Below is a small trained network, with its code and all its weights. Each question gives an input and a class and asks what happens when units are switched off, that is, made to give their printed mean instead of their output.

import numpy as np


def w(rows, s, z=0):
    codes = np.array(rows[::2]) - 128.0
    scale = np.full(codes.shape[1], s)
    scale[-1] = z or s
    return codes * scale


def f(y):
    return y / 2 * (1 + np.tanh(0.7978845608 * (y + 0.044715 * y**3)))


def log_softmax(a):
    a = a - a.max(-1, keepdims=True)
    return a - np.log(np.exp(a).sum(-1, keepdims=True))


def net(x, mask):
    res = np.array(x, float).reshape(1, 7) / 4 @ E
    y = f(res @ A[0][:, :-1].T + A[0][:, -1])
    res = res + np.where(mask, y, B[0][:, -1]) @ B[0][:, :-1]
    return log_softmax(res[-1] @ U[:, :-1].T + U[:, -1])


A, B = {}, {}
E = w([
[131,123,133,131,125,137],'x0',
[38,177,104,214,186,211],'x1',
[70,141,255,29,226,148],'x2',
[126,119,126,118,113,155],'x3',
[124,125,121,120,127,135],'x4',
[128,131,131,130,126,126],'x5',
[1,21,153,141,84,86],'x6',
],0.009)
A[0] = w([
[68,131,152,170,133,152,109],'neuron 0',
[56,212,71,210,181,203,174],'neuron 1',
[104,105,93,165,112,114,104],'neuron 2',
[92,8,144,63,92,48,171],'neuron 3',
[140,137,56,200,106,124,203],'neuron 4',
[194,114,46,152,67,108,254],'neuron 5',
[102,121,141,121,95,80,95],'neuron 6',
[104,93,132,179,136,146,116],'neuron 7',
[10,65,103,164,111,89,164],'neuron 8',
[177,105,93,81,129,88,211],'neuron 9',
[96,101,129,163,98,95,154],'neuron 10',
[164,141,130,98,146,107,177],'neuron 11',
[101,71,86,149,75,106,180],'neuron 12',
[120,123,175,47,118,111,182],'neuron 13',
[161,157,101,94,139,140,202],'neuron 14',
[69,146,200,66,187,140,146],'neuron 15',
[182,181,158,67,154,152,193],'neuron 16',
[65,136,138,149,169,176,136],'neuron 17',
],0.014,0.0071)
B[0] = w([
[106,149,106,71,111,109,171],'neuron 0',
[53,82,42,101,188,195,238],'neuron 1',
[97,143,122,142,79,161,157],'neuron 2',
[67,42,161,216,127,60,253],'neuron 3',
[144,43,119,106,79,203,212],'neuron 4',
[252,57,80,109,164,87,247],'neuron 5',
[101,120,101,157,134,121,153],'neuron 6',
[112,162,116,108,98,149,155],'neuron 7',
[123,155,117,62,12,115,236],'neuron 8',
[193,132,174,120,128,113,193],'neuron 9',
[123,152,104,160,91,132,173],'neuron 10',
[148,141,165,122,153,147,165],'neuron 11',
[142,176,105,205,83,125,199],'neuron 12',
[93,110,217,120,123,145,199],'neuron 13',
[157,132,140,116,172,143,174],'neuron 14',
[50,163,123,89,179,63,232],'neuron 15',
[146,189,186,143,173,185,201],'neuron 16',
[113,168,88,79,130,81,189],'neuron 17',
],0.029,0.017)
U = w([
[249,111,133,117,146,89,249],'0',
[199,111,124,179,58,63,105],'1',
[172,164,228,108,147,119,207],'2',
[90,101,158,149,127,69,64],'3',
[154,69,88,98,153,178,85],'4',
[143,143,61,121,44,150,190],'5',
[115,170,102,110,200,144,144],'6',
[133,176,103,42,98,46,17],'7',
],0.011,0.0015)

Each question gives the input, the list of numbers given to net, and the class t.
The units are the neurons (one row each of A and B). Each row of codes is followed by its name. A weight is (code - 128) times the scale printed after its matrix; where a second scale follows, it is the last column's (A, B and U).
mask holds one flag per neuron, in row order. A switched-off neuron (its flag False) gives its mean, the last column of its row in B, instead of its output. The means were averaged over made-up inputs and are rounded, as every weight is.
A unit's drop is (log p(t) with every unit on - log p(t) with that unit switched off) / (log p(t) with every unit on - log p(t) with every unit switched off).
The circuit of an input: a set's keep is (log p(t) with only the set's units on - log p(t) with every unit switched off) / (log p(t) with every unit on - log p(t) with every unit switched off). Starting from the 12 units with the biggest drops (on a tie, the unit counted first), units are removed one at a time, each time the one whose removal leaves the highest keep (on an exact tie, the one counted first), for as long as the keep stays at least 0.8.
circuit, biggest first: the units of the circuit, biggest drop first
k most important neurons: the k neurons with the biggest drops, biggest first
drop when u is switched off: that unit's drop, to one decimal
input [0,0,-5,-4,1,8,-2], class 0: most important neuron -> (neuron 5)
input [-8,1,7,8,-4,-8,3], class 7: 3 most important neurons -> (neuron 17; neuron 15; neuron 0)
input [-4,4,-7,2,8,-2,0], class 4: 2 most important neurons -> (neuron 1; neuron 5)
input [8,1,8,8,0,7,-4], class 6: 2 most important neurons -> (neuron 15; neuron 9)
input [-7,-2,7,5,-1,-7,0], class 2: 3 most important neurons -> (neuron 16; neuron 1; neuron 13)
input [-6,-7,-2,2,3,7,0], class 0: 3 most important neurons -> (neuron 5; neuron 8; neuron 9)
input [2,1,-6,2,-2,2,7], class 5: 4 most important neurons -> (neuron 8; neuron 2; neuron 4; neuron 7)
input [-4,8,6,1,2,-1,0], class 6: 3 most important neurons -> (neuron 1; neuron 8; neuron 5)
input [4,0,-4,3,8,-4,6], class 1: 2 most important neurons -> (neuron 1; neuron 3)
input [-4,0,-8,3,7,6,6], class 1: 2 most important neurons -> (neuron 5; neuron 1)
input [3,2,-3,6,4,-3,3], class 5: drop when neuron 3 is switched off -> 0.0
input [-6,-3,-7,-4,5,0,1], class 1: drop when neuron 1 is switched off -> 0.1
input [4,6,0,8,5,-6,2], class 5: drop when neuron 1 is switched off -> 0.7
input [5,-4,1,-7,1,3,-6], class 2: circuit, biggest first -> (neuron 16)
